Here is a tiny trained network, its code and every weight. The questions are about switching its units off for an input and a class, where a switched-off unit gives its printed mean instead of its output.

import numpy as np


def w(rows, s, z=0):
    codes = np.array(rows[::2]) - 128.0
    scale = np.full(codes.shape[1], s)
    scale[-1] = z or s
    return codes * scale


def f(y):
    return np.maximum(y, 0)


def log_softmax(a):
    a = a - a.max(-1, keepdims=True)
    return a - np.log(np.exp(a).sum(-1, keepdims=True))


def net(x, mask):
    res = np.array(x, float).reshape(1, 8) / 4 @ E
    y = f(res @ A[0][:, :-1].T + A[0][:, -1])
    res = res + np.where(mask, y, B[0][:, -1]) @ B[0][:, :-1]
    return log_softmax(res[-1] @ U[:, :-1].T + U[:, -1])


A, B = {}, {}
E = w([
[192,103,69,187,96,218,31,147],'x0',
[151,156,82,116,77,69,32,86],'x1',
[178,138,125,172,157,128,185,155],'x2',
[174,47,92,121,48,112,122,166],'x3',
[172,170,94,60,154,233,132,202],'x4',
[126,135,174,114,79,39,212,78],'x5',
[55,215,81,132,101,190,129,153],'x6',
[41,117,143,173,112,254,121,54],'x7',
],0.0083)
A[0] = w([
[243,83,150,125,150,114,135,84,135],'neuron 1',
[79,203,129,143,178,255,142,142,84],'neuron 2',
[21,90,190,144,94,150,161,51,94],'neuron 3',
[68,138,48,131,240,222,161,131,99],'neuron 4',
[86,118,199,98,118,123,158,41,165],'neuron 5',
[80,164,188,24,185,108,76,185,254],'neuron 6',
],0.0078,0.0043)
B[0] = w([
[49,69,190,123,101,99,115,122,231],'neuron 1',
[123,119,213,145,186,117,99,83,254],'neuron 2',
[100,71,100,254,103,91,72,151,219],'neuron 3',
[213,107,206,69,147,82,145,117,239],'neuron 4',
[10,23,149,123,155,123,134,117,220],'neuron 5',
[185,221,155,31,113,108,96,106,234],'neuron 6',
],0.0087,0.0077)
U = w([
[149,77,137,122,123,254,88,182,207],'0',
[127,78,218,87,220,98,171,94,146],'1',
[161,152,87,58,108,145,81,97,200],'2',
[133,104,44,183,138,180,114,111,1],'3',
[97,151,141,67,158,180,172,129,45],'4',
[68,41,200,184,131,144,122,113,123],'5',
],0.0092,0.0031)

Each question gives the input, the list of numbers given to net, and the class t.
The units are the neurons (one row each of A and B). Each row of codes is followed by its name. A weight is (code - 128) times the scale printed after its matrix; where a second scale follows, it is the last column's (A, B and U).
mask holds one flag per neuron, in row order. A switched-off neuron (its flag False) gives its mean, the last column of its row in B, instead of its output. The means were averaged over made-up inputs and are rounded, as every weight is.
A unit's drop is (log p(t) with every unit on - log p(t) with that unit switched off) / (log p(t) with every unit on - log p(t) with every unit switched off).
The circuit of an input: a set's keep is (log p(t) with only the set's units on - log p(t) with every unit switched off) / (log p(t) with every unit on - log p(t) with every unit switched off). Starting from all 6 units, units are removed one at a time, each time the one whose removal leaves the highest keep (on an exact tie, the one counted first), for as long as the keep stays at least 0.8.
units of the circuit, in order: the units of the circuit, biggest drop first
unit that matters most: the unit with the biggest drop
top k neurons: the k neurons with the biggest drops, biggest first
drop of u: that unit's drop, to one decimal
input [4,-5,-5,6,6,-8,6,-1], class 1: units of the circuit, in order -> neuron 4; neuron 2
input [-5,1,-4,7,8,-7,-2,5], class 2: units of the circuit, in order -> neuron 6; neuron 5
input [-5,-6,-2,-6,-7,0,5,-1], class 5: top 2 neurons -> neuron 3; neuron 5
input [-8,-2,-6,4,2,3,3,2], class 5: top 3 neurons -> neuron 3; neuron 5; neuron 4
input [3,8,-1,4,-6,3,-5,-6], class 5: top 2 neurons -> neuron 1; neuron 6
input [4,0,4,-8,-7,-7,1,5], class 1: top 2 neurons -> neuron 4; neuron 2
input [2,-1,6,-5,8,1,7,0], class 1: units of the circuit, in order -> neuron 2
input [8,6,-6,8,-6,4,3,6], class 3: units of the circuit, in order -> neuron 1; neuron 2; neuron 4
input [4,-4,-8,3,-6,-4,-1,-5], class 0: units of the circuit, in order -> neuron 2; neuron 5; neuron 4
input [2,-4,2,7,-7,2,-8,-4], class 5: units of the circuit, in order -> neuron 1; neuron 4
input [-2,4,-4,-5,-4,7,-3,-1], class 5: units of the circuit, in order -> neuron 3; neuron 5
input [-2,2,-5,1,6,2,-5,0], class 2: top 4 neurons -> neuron 2; neuron 6; neuron 4; neuron 5
input [6,-7,-7,6,6,-8,4,0], class 1: top 3 neurons -> neuron 4; neuron 2; neuron 3
input [-4,-4,-1,8,-2,-7,-2,0], class 0: unit that matters most -> neuron 2
input [-7,4,-2,1,-3,6,0,3], class 5: drop of neuron 3 -> 0.2
input [5,-7,-3,7,8,-2,8,-2], class 1: drop of neuron 3 -> 0.1
input [4,-7,0,5,1,-6,-5,5], class 1: drop of neuron 4 -> 0.7
